Below are the code and all the weights of a small trained network. Each question names an input and a target symbol and asks about switching units off, where a switched-off unit gives its printed mean instead of its output.

import numpy as np


def w(rows, s, z=0):
    codes = np.array(rows[::2]) - 128.0
    scale = np.full(codes.shape[1], s)
    scale[-1] = z or s
    return codes * scale


def softmax(a):
    e = np.exp(a - a.max(-1, keepdims=True))
    return e / e.sum(-1, keepdims=True)


def log_softmax(a):
    a = a - a.max(-1, keepdims=True)
    return a - np.log(np.exp(a).sum(-1, keepdims=True))


def net(x, mask):
    ids = ['αβγδεηθλξπστφψω'.index(c) for c in x.split()]
    T = len(ids)
    res = E[ids] + P[:T]
    u = 0
    for l in range(3):
        r = res
        for j in range(2):
            rows = slice(4 * j, 4 * j + 4)
            q, k, v = (r @ M[l][rows].T for M in (Q, K, V))
            z = softmax(np.where(np.tri(T) > 0, q @ k.T / 4**0.5, -1e9)) @ v
            o = O[l][rows]
            res = res + np.where(mask[u + j], z, o[:, -1]) @ o[:, :-1]
        u += 2
    return log_softmax(res[-1] @ U[:, :-1].T + U[:, -1])


Q, K, V, O = {}, {}, {}, {}
E = w([
[118,43,114],'α',
[112,39,124],'β',
[82,186,78],'γ',
[88,65,187],'δ',
[147,62,113],'ε',
[130,166,131],'η',
[179,66,152],'θ',
[173,121,112],'λ',
[137,132,114],'ξ',
[84,248,136],'π',
[49,248,181],'σ',
[126,151,123],'τ',
[163,76,164],'φ',
[187,123,108],'ψ',
[100,254,211],'ω',
],0.0079)
P = w([
[130,139,120],'0',
[155,137,230],'1',
[44,106,99],'2',
[201,200,57],'3',
[161,101,247],'4',
[93,104,99],'5',
],0.013)
Q[0] = w([
[3,73,86],'0.h1',
[166,21,157],'0.h1',
[30,88,161],'0.h1',
[36,238,114],'0.h1',
[50,242,209],'0.h2',
[223,173,28],'0.h2',
[229,181,41],'0.h2',
[61,64,191],'0.h2',
],0.0073)
K[0] = w([
[65,73,99],'0.h1',
[192,121,33],'0.h1',
[69,122,88],'0.h1',
[8,162,181],'0.h1',
[117,195,22],'0.h2',
[230,147,184],'0.h2',
[227,151,178],'0.h2',
[68,103,101],'0.h2',
],0.011)
V[0] = w([
[105,254,30],'0.h1',
[111,82,131],'0.h1',
[79,105,172],'0.h1',
[190,109,130],'0.h1',
[99,105,26],'0.h2',
[29,82,102],'0.h2',
[54,69,10],'0.h2',
[194,151,79],'0.h2',
],0.0072)
O[0] = w([
[69,254,120,225],'0.h1',
[126,96,112,80],'0.h1',
[107,99,134,181],'0.h1',
[207,124,128,52],'0.h1',
[75,89,97,119],'0.h2',
[45,84,147,244],'0.h2',
[48,72,107,154],'0.h2',
[167,137,87,20],'0.h2',
],0.0084,0.0011)
Q[1] = w([
[114,163,96],'1.h1',
[145,151,252],'1.h1',
[149,149,113],'1.h1',
[160,101,192],'1.h1',
[123,140,139],'1.h2',
[121,147,168],'1.h2',
[139,95,26],'1.h2',
[147,102,1],'1.h2',
],0.0087)
K[1] = w([
[119,153,156],'1.h1',
[129,139,11],'1.h1',
[141,146,141],'1.h1',
[144,108,72],'1.h1',
[111,146,132],'1.h2',
[104,119,111],'1.h2',
[203,140,164],'1.h2',
[221,173,162],'1.h2',
],0.011)
V[1] = w([
[62,100,85],'1.h1',
[78,107,114],'1.h1',
[48,85,123],'1.h1',
[202,134,97],'1.h1',
[67,125,173],'1.h2',
[136,63,146],'1.h2',
[121,91,54],'1.h2',
[142,162,6],'1.h2',
],0.013)
O[1] = w([
[100,141,244,92],'1.h1',
[127,147,208,117],'1.h1',
[142,154,236,113],'1.h1',
[99,66,55,62],'1.h1',
[227,141,181,255],'1.h2',
[131,184,94,40],'1.h2',
[75,163,176,67],'1.h2',
[2,92,201,97],'1.h2',
],0.009,0.0031)
Q[2] = w([
[165,118,224],'2.h1',
[179,158,201],'2.h1',
[103,171,84],'2.h1',
[92,17,116],'2.h1',
[162,135,215],'2.h2',
[20,161,205],'2.h2',
[17,214,113],'2.h2',
[218,151,2],'2.h2',
],0.0045)
K[2] = w([
[24,184,143],'2.h1',
[31,149,177],'2.h1',
[192,132,131],'2.h1',
[121,195,52],'2.h1',
[196,203,97],'2.h2',
[190,246,180],'2.h2',
[56,254,246],'2.h2',
[32,53,93],'2.h2',
],0.005)
V[2] = w([
[192,98,162],'2.h1',
[120,184,167],'2.h1',
[122,126,180],'2.h1',
[175,126,70],'2.h1',
[113,59,168],'2.h2',
[45,102,76],'2.h2',
[97,1,139],'2.h2',
[111,245,157],'2.h2',
],0.0049)
O[2] = w([
[58,118,169,186],'2.h1',
[101,115,70,221],'2.h1',
[88,87,92,210],'2.h1',
[139,183,185,46],'2.h1',
[173,141,204,141],'2.h2',
[26,159,160,6],'2.h2',
[102,125,253,74],'2.h2',
[183,188,43,199],'2.h2',
],0.0048,0.002)
U = w([
[108,72,241,15],'α',
[132,84,164,212],'β',
[28,250,156,121],'γ',
[192,238,186,21],'δ',
[122,83,144,133],'ε',
[106,104,115,184],'η',
[197,31,122,53],'θ',
[78,32,111,169],'λ',
[94,3,140,172],'ξ',
[119,162,101,184],'π',
[162,255,138,177],'σ',
[98,126,102,212],'τ',
[185,38,65,85],'φ',
[46,145,54,224],'ψ',
[205,198,58,4],'ω',
],0.0069,0.0027)

Each question gives the input, a string of symbols that net reads in full, and the target symbol t.
The units are the heads (4 rows each of Q, K, V and O). Each row of codes is followed by its name. A weight is (code - 128) times the scale printed after its matrix; where a second scale follows, it is the last column's (O and U).
mask holds one flag per head, layer by layer. A switched-off head (its flag False) gives its mean, the last column of its rows in O, instead of its output. The means were averaged over made-up inputs and are rounded, as every weight is.
A unit's drop is (log p(t) with every unit on - log p(t) with that unit switched off) / (log p(t) with every unit on - log p(t) with every unit switched off).
The circuit of an input: a set's keep is (log p(t) with only the set's units on - log p(t) with every unit switched off) / (log p(t) with every unit on - log p(t) with every unit switched off). Starting from all 6 units, units are removed one at a time, each time the one whose removal leaves the highest keep (on an exact tie, the one counted first), for as long as the keep stays at least 0.8.
circuit, biggest first: the units of the circuit, biggest drop first
unit that matters most: the unit with the biggest drop
heads that matter: for each layer, one digit per head in row order, 1 if its drop is at least 0.15 and else 0, layers parted by /
input ε ω α π ψ, target σ: circuit, biggest first	(1.h2; 0.h1)
input σ σ ω ω ε, target φ: heads that matter	01 / 11 / 00
input θ ψ β ψ β, target δ: heads that matter	11 / 01 / 00
input σ ε δ φ π, target ω: circuit, biggest first	(1.h2; 1.h1; 0.h2)
input τ α β α α, target δ: circuit, biggest first	(1.h2; 0.h2; 1.h1; 0.h1)
input σ σ δ γ δ, target ω: heads that matter	11 / 11 / 00
input ξ γ γ φ ε, target α: circuit, biggest first	(1.h2; 1.h1; 0.h2)
input β σ δ, target α: unit that matters most	1.h1
input β γ ω, target σ: circuit, biggest first	(1.h2; 2.h2; 1.h1)
input θ λ β β η, target δ: heads that matter	01 / 01 / 00
input η σ γ γ ω, target α: heads that matter	11 / 11 / 00
input η γ β ω, target ω: circuit, biggest first	(1.h1; 0.h2)
input ψ ω γ, target ψ: circuit, biggest first	(0.h2; 1.h1)
input δ σ γ δ γ, target α: unit that matters most	1.h1
input λ ω σ α, target ω: heads that matter	01 / 10 / 10
input θ ψ β ω ε, target δ: heads that matter	10 / 11 / 00
input σ φ γ γ ε, target α: circuit, biggest first	(0.h2; 1.h1)
input δ ψ δ ψ, target ψ: circuit, biggest first	(1.h2; 0.h2; 1.h1; 2.h2)
input θ ω ψ δ, target ω: circuit, biggest first	(0.h2; 1.h1)
input η ω σ σ, target ω: heads that matter	01 / 10 / 00
input φ τ γ λ τ, target α: circuit, biggest first	(1.h2; 0.h2; 1.h1)
input ψ ω γ β σ, target α: circuit, biggest first	(1.h1; 1.h2; 0.h2)
input α τ σ ε ψ, target θ: unit that matters most	1.h2
input τ γ β ω η, target δ: heads that matter	00 / 11 / 00
input λ τ γ, target ψ: heads that matter	11 / 10 / 00
input λ δ σ, target δ: circuit, biggest first	(1.h2; 1.h1; 0.h2)
input γ α β β β, target δ: heads that matter	11 / 11 / 01
